Below are the code and all the weights of a small trained network. Each question names an input and a class and asks about switching units off, where a switched-off unit gives its printed mean instead of its output.

import numpy as np


def w(rows, s, z=0):
    codes = np.array(rows[::2]) - 128.0
    scale = np.full(codes.shape[1], s)
    scale[-1] = z or s
    return codes * scale


def f(y):
    return y / 2 * (1 + np.tanh(0.7978845608 * (y + 0.044715 * y**3)))


def log_softmax(a):
    a = a - a.max(-1, keepdims=True)
    return a - np.log(np.exp(a).sum(-1, keepdims=True))


def net(x, mask):
    res = np.array(x, float).reshape(1, 6) / 4 @ E
    y = f(res @ A[0][:, :-1].T + A[0][:, -1])
    res = res + np.where(mask, y, B[0][:, -1]) @ B[0][:, :-1]
    return log_softmax(res[-1] @ U[:, :-1].T + U[:, -1])


A, B = {}, {}
E = w([
[152,115,121,59,175,171,143,123,52,135,153],'x0',
[158,115,120,165,121,74,197,148,165,84,134],'x1',
[164,116,203,29,154,171,144,77,147,108,88],'x2',
[140,71,106,122,103,127,3,195,143,100,80],'x3',
[195,187,114,164,194,155,102,148,148,157,98],'x4',
[119,173,163,131,134,80,81,201,66,190,174],'x5',
],0.013)
A[0] = w([
[125,85,185,65,87,150,89,145,77,98,137,224],'N1',
[136,162,137,101,72,92,185,94,155,78,163,32],'N2',
[155,135,143,52,168,111,169,109,127,147,67,254],'N3',
[86,171,100,194,137,86,184,99,140,161,187,163],'N4',
[128,88,159,130,132,101,238,37,114,115,130,206],'N5',
[176,149,123,189,118,25,139,202,89,162,184,207],'N6',
[71,61,53,184,47,97,146,133,137,133,139,160],'N7',
[149,22,122,156,77,101,79,91,211,10,40,142],'N8',
[84,200,203,152,156,144,144,101,138,229,153,183],'N9',
[42,92,1,165,77,109,113,87,72,108,147,158],'N10',
[147,147,165,77,87,174,77,129,156,138,76,169],'N11',
],0.0092,0.004)
B[0] = w([
[2,131,211,65,153,132,103,158,121,146,133,194],'N1',
[118,69,106,150,160,129,69,67,137,151,94,180],'N2',
[158,98,104,96,173,182,87,91,108,164,159,199],'N3',
[26,99,173,126,118,148,59,127,95,167,151,222],'N4',
[120,149,128,138,184,209,83,27,125,164,174,248],'N5',
[82,183,208,85,68,85,116,222,71,117,156,232],'N6',
[138,169,145,79,102,72,218,106,134,96,66,225],'N7',
[181,65,129,246,160,127,152,101,222,52,65,251],'N8',
[112,136,138,200,128,154,93,140,119,123,99,210],'N9',
[88,156,128,25,126,89,146,115,72,83,116,220],'N10',
[56,82,68,157,144,121,64,109,103,161,139,181],'N11',
],0.0099,0.015)
U = w([
[143,203,178,228,83,114,95,216,148,142,110,62],'0',
[96,75,182,112,52,137,160,139,185,184,157,4],'1',
[189,143,79,37,187,204,195,73,81,114,184,43],'2',
[6,193,230,49,93,130,122,144,11,171,176,235],'3',
[88,53,159,189,171,213,19,77,167,97,115,215],'4',
[45,107,207,107,79,97,217,211,173,2,110,79],'5',
[120,132,119,191,86,86,250,67,235,54,72,27],'6',
],0.0068,0.0033)

Each question gives the input, the list of numbers given to net, and the class t.
The units are the neurons (one row each of A and B). Each row of codes is followed by its name. A weight is (code - 128) times the scale printed after its matrix; where a second scale follows, it is the last column's (A, B and U).
mask holds one flag per neuron, in row order. A switched-off neuron (its flag False) gives its mean, the last column of its row in B, instead of its output. The means were averaged over made-up inputs and are rounded, as every weight is.
A unit's drop is (log p(t) with every unit on - log p(t) with that unit switched off) / (log p(t) with every unit on - log p(t) with every unit switched off).
The circuit of an input: a set's keep is (log p(t) with only the set's units on - log p(t) with every unit switched off) / (log p(t) with every unit on - log p(t) with every unit switched off). Starting from all 11 units, units are removed one at a time, each time the one whose removal leaves the highest keep (on an exact tie, the one counted first), for as long as the keep stays at least 0.8.
units of the circuit, in order: the units of the circuit, biggest drop first
k most important neurons: the k neurons with the biggest drops, biggest first
drop when u is switched off: that unit's drop, to one decimal
input [-6,5,-2,-7,-4,-6], class 4: units of the circuit, in order -> N5
input [6,4,-1,3,6,-2], class 2: units of the circuit, in order -> N8, N4, N1
input [-7,-8,-5,-5,8,0], class 0: 2 most important neurons -> N9, N10
input [1,7,3,-6,-1,3], class 4: 3 most important neurons -> N2, N5, N10
input [7,-1,-2,7,-3,-1], class 3: 3 most important neurons -> N1, N10, N7
input [-6,-6,-6,-3,7,0], class 3: 3 most important neurons -> N8, N4, N6
input [7,6,-1,3,3,-2], class 2: units of the circuit, in order -> N4, N9
input [0,0,0,-8,3,1], class 4: 3 most important neurons -> N10, N9, N7
input [-1,-7,-3,7,-3,-5], class 5: units of the circuit, in order -> N5, N7
input [-1,7,-5,6,-5,-1], class 5: 3 most important neurons -> N6, N10, N5
input [-4,8,3,-4,8,2], class 3: 3 most important neurons -> N8, N6, N4
input [-5,-2,1,-2,7,6], class 0: 3 most important neurons -> N10, N9, N1
input [-6,3,5,4,3,-6], class 6: 3 most important neurons -> N8, N4, N5
input [-1,-4,-7,-2,-2,-6], class 5: units of the circuit, in order -> N7
input [3,-1,4,-7,-1,5], class 4: 3 most important neurons -> N6, N9, N10
input [8,-6,6,6,5,-1], class 3: 4 most important neurons -> N8, N1, N5, N2
input [5,-5,4,6,1,1], class 3: 3 most important neurons -> N8, N1, N5
input [-6,-1,-8,6,1,-2], class 5: 2 most important neurons -> N6, N10
input [-5,2,-2,5,6,7], class 3: 2 most important neurons -> N6, N8
input [-3,4,-7,8,-3,-3], class 6: units of the circuit, in order -> N8
input [-3,4,1,7,3,4], class 0: 2 most important neurons -> N10, N7
input [5,6,7,2,-8,-1], class 4: drop when N1 is switched off -> 0.0
input [1,8,-8,3,-6,-7], class 6: drop when N8 is switched off -> 2.0
input [3,7,2,-5,-1,2], class 4: drop when N8 is switched off -> -0.1
input [-3,7,2,4,8,-4], class 6: drop when N8 is switched off -> 0.1
